Below are the code and all the weights of a small trained network. Each question names an input and a class and asks about switching units off, where a switched-off unit gives its printed mean instead of its output.

import numpy as np


def w(rows, s, z=0):
    codes = np.array(rows[::2]) - 128.0
    scale = np.full(codes.shape[1], s)
    scale[-1] = z or s
    return codes * scale


def norm(h):
    return h / np.sqrt((h * h).mean(-1, keepdims=True) + 1e-5)


def f(y):
    return np.maximum(y, 0)


def log_softmax(a):
    a = a - a.max(-1, keepdims=True)
    return a - np.log(np.exp(a).sum(-1, keepdims=True))


def net(x, mask):
    res = np.array(x, float).reshape(1, 2) / 4 @ E
    u = 0
    for l in range(2):
        y = f(norm(res) @ A[l][:, :-1].T + A[l][:, -1])
        res = res + np.where(mask[u : u + 10], y, B[l][:, -1]) @ B[l][:, :-1]
        u += 10
    return log_softmax(norm(res)[-1] @ U[:, :-1].T + U[:, -1])


A, B = {}, {}
E = w([
[90,177,111,253,105,145,160,120,76,185,100],'x0',
[206,164,153,107,72,89,150,219,129,70,95],'x1',
],0.0037)
A[0] = w([
[218,125,153,80,63,90,107,175,146,108,123,99],'0.n0',
[56,152,72,196,203,165,134,68,76,203,159,79],'0.n1',
[108,224,114,154,27,130,192,219,35,153,40,2],'0.n2',
[143,97,119,108,70,122,110,132,111,82,104,122],'0.n3',
[151,139,94,95,170,111,109,126,129,147,118,35],'0.n4',
[177,161,115,164,106,124,175,124,123,98,119,11],'0.n5',
[185,185,167,193,39,124,219,189,122,89,28,53],'0.n6',
[151,197,123,193,24,125,211,168,56,90,53,2],'0.n7',
[185,208,85,117,44,72,174,214,109,113,24,148],'0.n8',
[150,252,1,215,79,158,142,167,68,156,41,48],'0.n9',
],0.0053,0.0036)
B[0] = w([
[115,118,128,167,109,70,190,164,54,180,112,207],'0.n0',
[100,130,1,201,126,154,82,162,157,158,71,232],'0.n1',
[103,29,249,13,39,39,220,139,133,175,50,227],'0.n2',
[60,145,72,125,155,106,140,98,65,141,107,159],'0.n3',
[96,121,189,121,223,129,142,133,125,107,143,131],'0.n4',
[74,151,100,131,106,148,144,165,60,138,114,150],'0.n5',
[73,130,57,206,229,172,70,108,145,68,217,237],'0.n6',
[140,18,166,10,67,91,170,101,148,202,48,223],'0.n7',
[217,217,140,193,145,183,70,97,208,121,167,254],'0.n8',
[185,49,205,48,112,121,137,97,164,93,139,234],'0.n9',
],0.0062,0.0084)
A[1] = w([
[187,233,118,224,139,178,96,109,169,46,238,58],'1.n0',
[5,4,67,64,124,113,185,142,93,187,75,99],'1.n1',
[153,184,71,155,65,127,122,186,96,103,152,120],'1.n2',
[45,99,200,203,76,213,98,102,32,86,85,4],'1.n3',
[138,11,221,77,52,183,210,36,143,144,70,54],'1.n4',
[58,164,102,174,159,198,64,52,110,227,164,42],'1.n5',
[161,156,101,120,35,120,190,132,61,176,75,63],'1.n6',
[87,197,98,225,144,203,37,89,110,171,78,110],'1.n7',
[36,86,94,146,169,254,31,58,226,152,77,104],'1.n8',
[62,147,202,34,179,85,94,128,86,166,144,175],'1.n9',
],0.0054,0.0035)
B[1] = w([
[181,208,46,191,185,90,254,180,158,33,204,158],'1.n0',
[119,191,117,108,195,72,103,155,33,100,185,240],'1.n1',
[148,97,123,149,125,179,124,98,187,116,116,158],'1.n2',
[53,139,201,194,185,193,84,71,120,42,173,129],'1.n3',
[194,110,97,26,34,97,157,217,167,141,42,254],'1.n4',
[167,88,121,158,86,64,98,167,73,195,81,187],'1.n5',
[109,93,166,63,99,135,120,115,175,143,113,146],'1.n6',
[107,86,92,53,136,160,85,120,157,77,138,209],'1.n7',
[141,160,206,160,111,150,202,98,162,128,131,248],'1.n8',
[92,121,78,165,103,163,74,133,127,121,106,180],'1.n9',
],0.0073,0.0084)
U = w([
[237,227,25,190,188,78,230,217,206,24,239,147],'0',
[19,185,47,1,206,30,25,206,29,60,222,164],'1',
[197,117,102,117,58,219,101,148,40,123,191,2],'2',
[39,41,30,229,182,209,41,54,209,207,49,218],'3',
[97,181,251,188,217,121,158,31,112,177,204,173],'4',
[31,193,210,10,128,228,66,96,203,17,176,108],'5',
[195,91,144,136,76,233,88,204,56,123,210,2],'6',
[206,37,129,19,12,38,194,223,212,203,21,223],'7',
],0.0082,0.0057)

Each question gives the input, the list of numbers given to net, and the class t.
The units are the neurons (one row each of A and B). Each row of codes is followed by its name. A weight is (code - 128) times the scale printed after its matrix; where a second scale follows, it is the last column's (A, B and U).
mask holds one flag per neuron, layer by layer. A switched-off neuron (its flag False) gives its mean, the last column of its row in B, instead of its output. The means were averaged over made-up inputs and are rounded, as every weight is.
A unit's drop is (log p(t) with every unit on - log p(t) with that unit switched off) / (log p(t) with every unit on - log p(t) with every unit switched off).
The circuit of an input: a set's keep is (log p(t) with only the set's units on - log p(t) with every unit switched off) / (log p(t) with every unit on - log p(t) with every unit switched off). Starting from the 12 units with the biggest drops (on a tie, the unit counted first), units are removed one at a time, each time the one whose removal leaves the highest keep (on an exact tie, the one counted first), for as long as the keep stays at least 0.8.
units of the circuit, in order: the units of the circuit, biggest drop first
unit that matters most: the unit with the biggest drop
top k neurons: the k neurons with the biggest drops, biggest first
top k neurons in layer l: the k neurons of layer l with the biggest drops, biggest first
input [-6,-8], class 4: units of the circuit, in order	(1.n4, 0.n2, 1.n8)
input [-8,-7], class 5: top neuron in layer 0	(0.n0)
input [-7,-6], class 5: units of the circuit, in order	(0.n0, 0.n2, 0.n1)
input [-4,3], class 0: top 3 neurons	(0.n7, 0.n2, 0.n9)
input [-2,-4], class 3: units of the circuit, in order	(0.n2, 1.n4)
input [-4,-2], class 1: top 4 neurons	(0.n8, 0.n6, 0.n9, 0.n2)
input [6,-4], class 3: top 2 neurons	(0.n1, 0.n2)
input [-7,-2], class 1: top 3 neurons in layer 0	(0.n8, 0.n9, 0.n2)
input [-7,-1], class 1: top 2 neurons	(0.n8, 0.n9)
input [-3,-5], class 4: top 2 neurons in layer 0	(0.n8, 0.n2)
input [-2,-2], class 4: top 4 neurons in layer 0	(0.n9, 0.n2, 0.n7, 0.n8)
input [-6,-1], class 1: top 4 neurons	(0.n8, 0.n9, 0.n2, 0.n7)
input [6,-5], class 3: top 3 neurons	(0.n1, 0.n2, 1.n4)
input [-2,7], class 0: top neuron in layer 0	(0.n8)
input [-3,-2], class 5: top 3 neurons in layer 1	(1.n4, 1.n5, 1.n0)
input [-6,-5], class 5: top 2 neurons	(0.n0, 0.n8)
input [-8,-3], class 1: top 3 neurons in layer 0	(0.n8, 0.n9, 0.n6)
input [-8,2], class 1: top 4 neurons	(0.n8, 0.n9, 0.n2, 0.n7)
input [-4,-1], class 1: top 2 neurons	(0.n8, 0.n9)
input [-1,-4], class 3: top 4 neurons in layer 0	(0.n2, 0.n1, 0.n8, 0.n7)
input [-1,3], class 0: unit that matters most	0.n8
